[[121, 128, 135, 130, 117, 139, 128, 112, 122, 113, 134, 132, 128, 133, 126],
 [117, 117, 130, 127, 118, 137, 129, 121, 114, 116, 124, 126, 128, 125, 120],
 [115, 112, 120, 123, 125, 140, 136, 128, 118, 115, 125, 123, 128, 128, 117],
 [119, 119, 126, 129, 118, 133, 129, 121, 121, 110, 133, 127, 128, 131, 123],
 [118, 116, 114, 129, 120, 126, 131, 129, 128, 102, 141, 124, 129, 136, 124],
 [121, 129, 135, 133, 122, 121, 122, 106, 114, 118, 132, 133, 129, 123, 121],
 [117, 120, 124, 127, 127, 137, 134, 119, 122, 115, 132, 127, 129, 132, 120],
 [119, 131, 123, 130, 141, 116, 129, 103, 118, 124, 134, 132, 130, 125, 114],
 [112, 113, 127, 120, 129, 154, 139, 123, 113, 126, 116, 124, 128, 125, 114],
 [117, 127, 120, 128, 145, 115, 131, 105, 116, 127, 131, 130, 130, 122, 110],
 [121, 128, 139, 132, 115, 135, 124, 109, 116, 116, 129, 133, 128, 126, 124],
 [121, 125, 129, 131, 116, 129, 126, 117, 124, 107, 138, 130, 128, 133, 127],
 [116, 120, 122, 126, 130, 134, 134, 119, 120, 118, 129, 127, 129, 129, 117]]
The smallest entry in the first column -> 112
The top entry of the column that holds the largest entry -> 139
Find the last entry, reading row by row.
117
Find the 4th entry in reading order.
130
Find the fifth entry, reading row by row.
117
Find the 2nd entry from the end, reading row by row.
129
Find the entry directly below the smallest entry.
118
The third entry on the diagonal from the top-right corner -> 128
The bottom entry of the column that holds the smallest entry -> 118
The maximum is 154
Find the second entry on the diagonal from the top-right corner.
125
The top-right entry -> 126
The entry directly above 109 is 105
The first entry on the main diagonal is 121
The 2nd entry on the main diagonal is 117
Find the entry just right of the smallest entry.
141
The fourth entry from the end, reading row by row: 127
The second entry in reading order: 128
The second smallest entry: 103
The entry just left of the centre entry: 134
The bottom entry of the column that holds the largest entry -> 134
Find the largest entry in the last column.
127
Find the entry just right of the largest entry.
139
The entry directly above the largest entry: 116
Find the bottom-left entry.
116
Find the 3rd entry on the main diagonal.
120
The first entry of the smallest entry's row -> 118
Find the entry at the centre.
119
The smallest entry in the last column -> 110
The entry directly above the smallest entry -> 110

[[129 111 132 121 113 126 126 108]
 [111 114 138 120 119 122 107 110]
 [133 122 136 137 135 124 118 121]
 [132 123 120 140 116 124 148 134]
 [135 144 137 130 135 124 120 131]
 [132 114 120 124 115 131 132 110]
 [134 145 119 126 117 126 137 139]
 [132 122 119 126 124 143 136 114]
 [133 124 119 139 114 125 145 135]
 [133 138 121 138 132 126 146 133]
 [132 123 120 140 117 124 149 134]
 [142 151 135 122 135 126 127 139]]
The first entry, reading row by row -> 129
The smallest entry in the last column -> 108
What is the entry just right of the largest entry?
Answer: 135
What is the last entry, reading row by row?
Answer: 139
The fifth entry from the end, reading row by row is 122
What is the fourth entry in reading order?
Answer: 121
What is the smallest entry in the first column?
Answer: 111
The entry directly below the smallest entry: 118
The largest entry in the last row -> 151
What is the 3rd largest entry?
Answer: 148
The second entry on the diagonal from the top-right corner -> 107
The largest entry in the first column: 142
The entry just left of the smallest entry is 122
The 3rd entry from the end, reading row by row is 126
What is the 2nd largest entry?
Answer: 149
What is the top entry of the column that holds the largest entry?
Answer: 111
The 3rd entry in reading order -> 132
What is the top entry of the column that holds the smallest entry?
Answer: 126
The bottom entry of the column that holds the smallest entry: 127
The fourth entry from the end, reading row by row: 135
What is the entry directly above the largest entry?
Answer: 123
What is the 3rd entry on the main diagonal?
Answer: 136

((126, 130, 133, 131, 129, 129, 129, 128, 130, 128, 126), (124, 128, 134, 128, 130, 129, 130, 127, 132, 128, 127), (106, 140, 153, 126, 137, 129, 137, 126, 140, 123, 117), (116, 133, 151, 131, 136, 130, 133, 129, 139, 128, 123), (120, 134, 142, 122, 135, 132, 136, 127, 137, 123, 120), (111, 135, 152, 128, 137, 129, 134, 127, 140, 127, 120))
The entry just right of the smallest entry is 140
What is the entry just right of 122? 135
The entry just right of the largest entry is 126
What is the smallest entry? 106
What is the entry just right of 142? 122

[127 135 132 141 104 144 116 135 137 131 111 130]
The entry just right of 141 is 104
What is the entry just right of the largest entry? 116

Questions about the array below.
1) Give the entry in the top-left corner.
2) Give the entry in the bottom-left corner.
3) Give the largest entry in the last column.
4) Give the 2nd entry in reading order.
5) Give the entry in the top-right corner.
6) Give the entry directly below 149.
7) Give the fifth-last entry, reading row by row.
[[117 116 144 114 119 116 133 114 114 145 114 113 115 114 115 147]
 [119 129 124 123 121 128 120 127 127 125 127 124 127 126 128 127]
 [134 146 108 143 129 146 114 146 147 106 147 146 145 146 148 106]
 [143 148 110 144 145 147 120 148 147 110 147 147 149 148 146 111]
 [118 106 153 111 119 106 145 106 106 153 106 107 106 106 106 152]]
1) 117
2) 118
3) 152
4) 116
5) 147
6) 106
7) 107
